Below is a small trained network, with its code and all its weights. Each question gives an input and a class and asks what happens when units are switched off, that is, made to give their printed mean instead of their output.

import numpy as np


def w(rows, s, z=0):
    codes = np.array(rows[::2]) - 128.0
    scale = np.full(codes.shape[1], s)
    scale[-1] = z or s
    return codes * scale


def norm(h):
    return h / np.sqrt((h * h).mean(-1, keepdims=True) + 1e-5)


def f(y):
    return np.maximum(y, 0)


def log_softmax(a):
    a = a - a.max(-1, keepdims=True)
    return a - np.log(np.exp(a).sum(-1, keepdims=True))


def net(x, mask):
    res = np.array(x, float).reshape(1, 3) / 4 @ E
    u = 0
    for l in range(2):
        y = f(norm(res) @ A[l][:, :-1].T + A[l][:, -1])
        res = res + np.where(mask[u : u + 10], y, B[l][:, -1]) @ B[l][:, :-1]
        u += 10
    return log_softmax(norm(res)[-1] @ U[:, :-1].T + U[:, -1])


A, B = {}, {}
E = w([
[226,138,138,158,23,160,220,134,127,123],'x0',
[192,115,3,95,173,169,164,136,234,107],'x1',
[225,136,104,168,215,100,62,141,36,98],'x2',
],0.005)
A[0] = w([
[29,144,176,166,96,67,108,99,70,131,106],'L0N1',
[160,183,178,187,79,124,151,128,91,141,27],'L0N2',
[54,107,181,62,119,142,129,114,167,146,72],'L0N3',
[210,129,69,126,178,121,110,184,109,46,61],'L0N4',
[150,103,159,125,52,181,190,175,124,152,152],'L0N5',
[200,111,63,114,196,140,123,179,147,86,59],'L0N6',
[83,99,130,68,122,131,118,126,196,106,4],'L0N7',
[201,166,89,198,79,155,211,119,85,91,19],'L0N8',
[152,104,28,77,150,167,153,114,253,107,77],'L0N9',
[217,133,118,214,163,101,56,108,11,114,74],'L0N10',
],0.0055,0.0048)
B[0] = w([
[168,134,110,152,211,191,175,142,189,181,214],'L0N1',
[100,138,2,177,17,132,150,120,105,64,174],'L0N2',
[144,129,141,159,187,178,126,155,91,187,176],'L0N3',
[164,121,122,201,141,171,87,25,164,218,195],'L0N4',
[161,156,38,174,73,73,49,83,83,89,220],'L0N5',
[96,154,93,181,147,166,101,33,90,174,193],'L0N6',
[161,162,187,159,207,114,90,160,102,182,151],'L0N7',
[253,66,242,148,192,199,179,165,161,197,196],'L0N8',
[129,125,210,46,105,76,123,236,73,57,241],'L0N9',
[98,116,154,1,77,103,172,240,175,52,254],'L0N10',
],0.0055,0.0061)
A[1] = w([
[65,108,128,188,161,141,142,96,166,196,61],'L1N1',
[102,123,21,114,130,129,74,29,125,109,44],'L1N2',
[50,119,163,101,153,119,105,154,129,135,57],'L1N3',
[40,118,151,57,156,85,112,178,140,98,41],'L1N4',
[98,129,134,82,159,140,94,151,139,108,175],'L1N5',
[106,147,134,143,190,111,83,133,133,182,100],'L1N6',
[89,156,111,196,89,128,150,83,140,131,72],'L1N7',
[101,122,99,180,92,112,104,2,128,147,112],'L1N8',
[172,91,133,150,72,126,168,158,128,119,166],'L1N9',
[165,118,147,91,63,86,124,156,126,83,3],'L1N10',
],0.0094,0.0028)
B[1] = w([
[67,144,111,90,22,140,194,172,102,40,173],'L1N1',
[46,185,160,175,64,63,139,80,99,134,162],'L1N2',
[207,132,95,127,102,153,132,140,159,114,208],'L1N3',
[255,90,85,181,193,182,97,84,162,208,247],'L1N4',
[125,143,139,154,141,76,129,56,114,158,224],'L1N5',
[88,106,167,86,83,128,152,188,117,72,209],'L1N6',
[189,128,131,129,188,105,87,105,144,141,157],'L1N7',
[120,147,125,139,239,55,50,49,102,170,155],'L1N8',
[26,133,120,90,166,93,90,116,145,138,254],'L1N9',
[39,133,158,131,75,175,192,172,100,84,223],'L1N10',
],0.0074,0.0077)
U = w([
[57,127,135,106,33,149,191,213,118,81,146],'0',
[246,90,107,139,185,161,121,122,159,159,206],'1',
[64,171,113,167,128,45,84,32,99,140,1],'2',
],0.012,0.00096)

Each question gives the input, the list of numbers given to net, and the class t.
The units are the neurons (one row each of A and B). Each row of codes is followed by its name. A weight is (code - 128) times the scale printed after its matrix; where a second scale follows, it is the last column's (A, B and U).
mask holds one flag per neuron, layer by layer. A switched-off neuron (its flag False) gives its mean, the last column of its row in B, instead of its output. The means were averaged over made-up inputs and are rounded, as every weight is.
A unit's drop is (log p(t) with every unit on - log p(t) with that unit switched off) / (log p(t) with every unit on - log p(t) with every unit switched off).
The circuit of an input: a set's keep is (log p(t) with only the set's units on - log p(t) with every unit switched off) / (log p(t) with every unit on - log p(t) with every unit switched off). Starting from the 12 units with the biggest drops (on a tie, the unit counted first), units are removed one at a time, each time the one whose removal leaves the highest keep (on an exact tie, the one counted first), for as long as the keep stays at least 0.8.
units of the circuit, in order: the units of the circuit, biggest drop first
top k neurons: the k neurons with the biggest drops, biggest first
k most important neurons of layer l: the k neurons of layer l with the biggest drops, biggest first
drop of u: that unit's drop, to one decimal
input [-6,4,1], class 2: units of the circuit, in order -> [L1N2]
input [-8,-5,-5], class 0: top 3 neurons -> [L1N1; L0N10; L0N9]
input [8,-1,-2], class 2: 3 most important neurons of layer 0 -> [L0N10; L0N5; L0N9]
input [2,0,7], class 0: top 3 neurons -> [L0N10; L1N4; L0N1]
input [2,-5,-8], class 2: top 3 neurons -> [L0N5; L1N8; L0N10]
input [0,6,-6], class 1: 2 most important neurons of layer 1 -> [L1N4; L1N6]
input [1,7,0], class 0: top 3 neurons -> [L0N9; L1N4; L0N1]
input [-2,-6,1], class 1: top 2 neurons -> [L0N4; L0N10]
input [-4,6,1], class 2: 4 most important neurons of layer 0 -> [L0N6; L0N10; L0N4; L0N8]
input [-6,0,-3], class 0: top 3 neurons -> [L0N10; L1N1; L0N9]
input [8,7,-2], class 0: top 2 neurons -> [L0N9; L1N4]
input [8,-1,8], class 0: drop of L1N4 -> 0.5
input [-1,2,-2], class 1: drop of L1N4 -> 0.7
input [3,-2,5], class 0: drop of L0N6 -> 0.0
input [-2,-7,6], class 1: top neuron -> [L1N4]
